((116, 119, 121, 129, 119, 137, 137), (125, 119, 107, 144, 121, 151, 101)) Out: 116
((126, 149, 119, 101, 131, 129), (130, 129, 144, 103, 102, 150), (114, 118, 138, 124, 132, 138)) Out: 126
(138, 137, 138, 99, 147) Out: 138
(151, 150, 140, 120) Out: 151
(107, 147, 111, 124, 124, 145, 150) Out: 107
((138, 138, 126, 110, 142, 127), (119, 119, 153, 139, 136, 124)) Out: 138
((130, 119, 109, 128, 129, 130), (119, 129, 155, 128, 131, 126), (121, 134, 122, 131, 131, 125)) Out: 130
((134, 132, 140, 139, 122, 124, 118), (117, 116, 115, 133, 126, 131, 102)) Out: 134
(138, 134, 156, 119, 121) Out: 138
---
[106 118 115 133]	133, 118

[[120 127 135 123 120]
 [117 128 131 124 131]
 [154 137 123 156 125]]	156, 154

[133 129 103 127 146 148 134]	148, 146

[135 132 101 114 142 110 122]	142, 135

[126 153 130 124 133 127]	153, 133

[[151 114 134 140]
 [115 155 140 130]]	155, 151
---
[[123 117 126 145 119 136]
 [101 147 126 145 119 126]
 [127 115 126 145 119 149]] -> 145

[[138 127 149 133 102 107 155]
 [137 124 146 135 116 107 153]
 [136 123 145 136 121 107 152]] -> 121

[[147 137 150 130 135 129]
 [118 132 117 117 118 121]
 [117 136 123 117 119 121]] -> 117

[[112 130 129 155]
 [133 130 127 155]
 [139 130 127 155]] -> 130

[[141 113 100 139 101 131 120]
 [122 136 140 112 145 118 122]
 [153 114 147 123 101 124 144]] -> 101

[[112 139 114 112 116]
 [ 99 124 109 117 118]
 [123 116 139 134 125]] -> 139
---
[155 114 107 132 104] -> 104, 155

[122 111 139 132 123 156 127] -> 127, 122

[125 145 157 134 106] -> 106, 125

[[129 121 125 131 113 121]
 [141 117 131 131 152 132]] -> 121, 141

[157 117 146 121 122 139] -> 139, 157

[112 147 140 102 111] -> 111, 112

[151 153 128 112] -> 112, 151

[153 146 146 123 149 134] -> 134, 153
---
[[139 133 157 125 135]
 [143 124 125 127 130]]: 125

[[114 131 133 128]
 [104 146 138 144]]: 128

[[132 142 129 154 119]
 [128 127 130 154 129]]: 154

[144 123 124 142 120 103 133]: 142

[[126 129 125 128]
 [128 128 104 128]]: 128

[128 128 131 157]: 157
---
Q:
[[157 130 131 118 117]
 [125 132 123 128 120]
 [115 113 134 119 127]]
A: 125

Q:
[[127 109 131 127 126 126]
 [126 126 129 130 150 134]]
A: 126

Q:
[[112 118 121 115 102]
 [126 117 135 137 139]
 [147 122 155 155 156]]
A: 126

Q:
[[125 133 124 130 128 132 124]
 [128 117 151 122 136 145 119]]
A: 128

Q:
[[109 154 137 109 152 116 110]
 [139 113 122 121 149 155 142]
 [150 121 141 117 130 103 130]]
A: 139

Q:
[[121 122 115 152 138 127 148]
 [121 152 157 123 113 131 110]]
A: 121

Q:
[[114 141 114 148 108 143 144]
 [140 112 108 134 121 149 107]
 [150 132 122 122 155 123 105]]
A: 140

Q:
[[129 128 151 128 127 130 128]
 [129 127 130 128 128 105 127]
 [128 129 126 128 127 151 130]]
A: 129
---
[129 150 152 102 112 123 118] --> 118

[[119 108 119 137 131 134 132]
 [125 115 134 125 112 149 143]
 [115 111 117 135 124 140 140]] --> 140

[128 152 116 140 156 119] --> 119

[[129 117 124 134 133 115]
 [147 129 122 135 128 101]] --> 101

[[128 123 124 132]
 [154 138 109 122]
 [135 130 126 123]] --> 123

[108 157 102 148] --> 148

[124 150 144 146] --> 146
---
130  137  145  128  137  115  119  131  142  138  138  134  138
109  122  138  113  121  136  117  121  119  124  122  122  120
131  115  121  140  112  119  137  135  126  117  114  129  118
132  139  113  140  137  133  122  120  127  137  136  126  133
113  136  149  115  142  120  119  119  138  137  140  126  135
135  135  144  132  136  111  118  125  135  136  135  129  132
136  124  126  143  120  119  122  125  124  120  120  126  119
125  124  130  135  118  119  119  115  117  118  119  118  122
145  114  127  144  114  110  134  136  125  115  116  128  115
123  122  138  123  122  141  135  142  132  119  122  134  121
==> 134

126  128  130  121  134  139  125  134  106  130  147
127  126  119  153  131  114  142  129  139  132  142
123  128  132  130  132  142  111  135  101  130  146
120  144  105  138  125  121  137  114  124  137  144
143  129  125  133  113  122  135  122  131  131  145
==> 130

127  134  117  144  118  131  129  123  124  125
132  129  128  129  144  129  130  131  136  138
126  129  121  134   98  132  140  121  127  116
131  127  133  129  123  131  133  128  112  129
124  136  122  105  123  129  121  123  119  127
138  136  129  129  121  130  113  132  132  131
122  124  123  149  108  129  149  130  137  118
124  131  125  132  131  130  130  125  135  120
134  129  131  151  123  125  123  127  127  153
135  122  129  136  150  126  124  127  135  129
==> 124

130  128  130  136  124  120  150
132  148  129  123  129  119  124
130  125  132  125  126  126  128
130  125  132  124  127  131  126
132  147  129  124  127  120  124
131  141  129  125  127  120  127
132  148  129  123  128  120  124
130  125  133  125  126  129  127
129  126  131  129  126  122  130
131  140  129  126  126  119  129
129  127  132  129  125  121  131
==> 120

123  126  113  126  150  114  111  126  110  127  105  109  141
123  126  113  126  151  114  111  126  110  127  105  109  141
126  121  130  120  132  125  122  130  129  122  111  149  108
126  116  132  120  129  124  117  127  126  122  118  143  115
123  126  113  126  150  114  111  126  110  127  105  109  141
123  126  113  126  151  114  111  126  110  128  105  109  141
128  103  138  121  121  123  105  121  121  123  139  126  133
128  103  137  121  121  123  105  121  121  123  138  126  133
126  120  128  121  133  123  119  129  125  123  113  142  114
128  103  137  121  121  123  104  120  121  123  139  125  133
125  118  121  125  140  117  109  124  113  126  116  115  138
==> 109

124  117  105  122  138  118  134  122  148  137  124  116  113
111  115  145  133  117  111  105  113  141  109  115  137  108
131  125  112  113  136  127  138  122  149  142  128  113  113
110  113  112  132  118  110  132  113  105  133  109  132  123
122  122  135  113  119  118  107  114  142  116  123  116  106
146  140  115  113  143  143  139  141  141  139  144  108  131
112  109  114  126  124  109  134  108  131  138  110  126  115
120  123  136  108  117  121  129  116  127  135  119  116  116
146  142  123  122  144  145  146  141  144  147  144  120  134
129  127  120  146  137  132  117  135  146  114  134  135  127
115  118  138  123  115  114  121  112  131  127  115  128  116
150  148  133  110  137  148  126  144  135  125  150  109  135
==> 116

117  133  123  124  103  130  132
134  128  126  128  104  130  131
135  122  124  125  104  130  132
142  121  124  125  103  130  132
116  114  125  127  105  130  131
118  107  128  129  129  128  128
==> 130
---
array([[118, 125, 140, 122, 100, 149],
       [127, 124, 132, 129, 124, 129],
       [116, 135, 127, 124, 131, 140]]) --> 118

array([[140, 137, 144, 134, 121],
       [116, 133, 136, 121, 111],
       [126, 138, 140, 153, 129]]) --> 140

array([[113, 104, 127, 148, 125],
       [127, 126, 128, 129, 129],
       [122, 117, 130, 137, 130]]) --> 113

array([[139, 111, 108, 117, 102, 105, 152],
       [110, 136, 125, 114, 140, 139, 112],
       [107, 149, 136, 149, 131, 122, 143]]) --> 139

array([[120, 128, 155, 124, 134, 105],
       [105, 114, 137, 103, 148, 144],
       [120, 109, 142, 132, 125, 142]]) --> 120

array([[128, 104, 130, 129, 126],
       [127, 140, 130, 129, 130],
       [128, 102, 124, 130, 130]]) --> 128

array([[149, 148, 123, 143, 135, 129, 124],
       [113, 107, 123, 140, 136, 136, 153],
       [120, 139, 133,  99, 141, 130, 106]]) --> 149
---
[107 126 127 129 114] out 127, 129
[155 131 124 127 123] out 124, 155
[137 154 142 134 128] out 142, 154
[111 156 120 118 130 133 144] out 118, 156
[152 117 102 108 117 120 115] out 108, 152
[115 157 115 120 123] out 115, 157
[150 123 119 143 124] out 119, 150
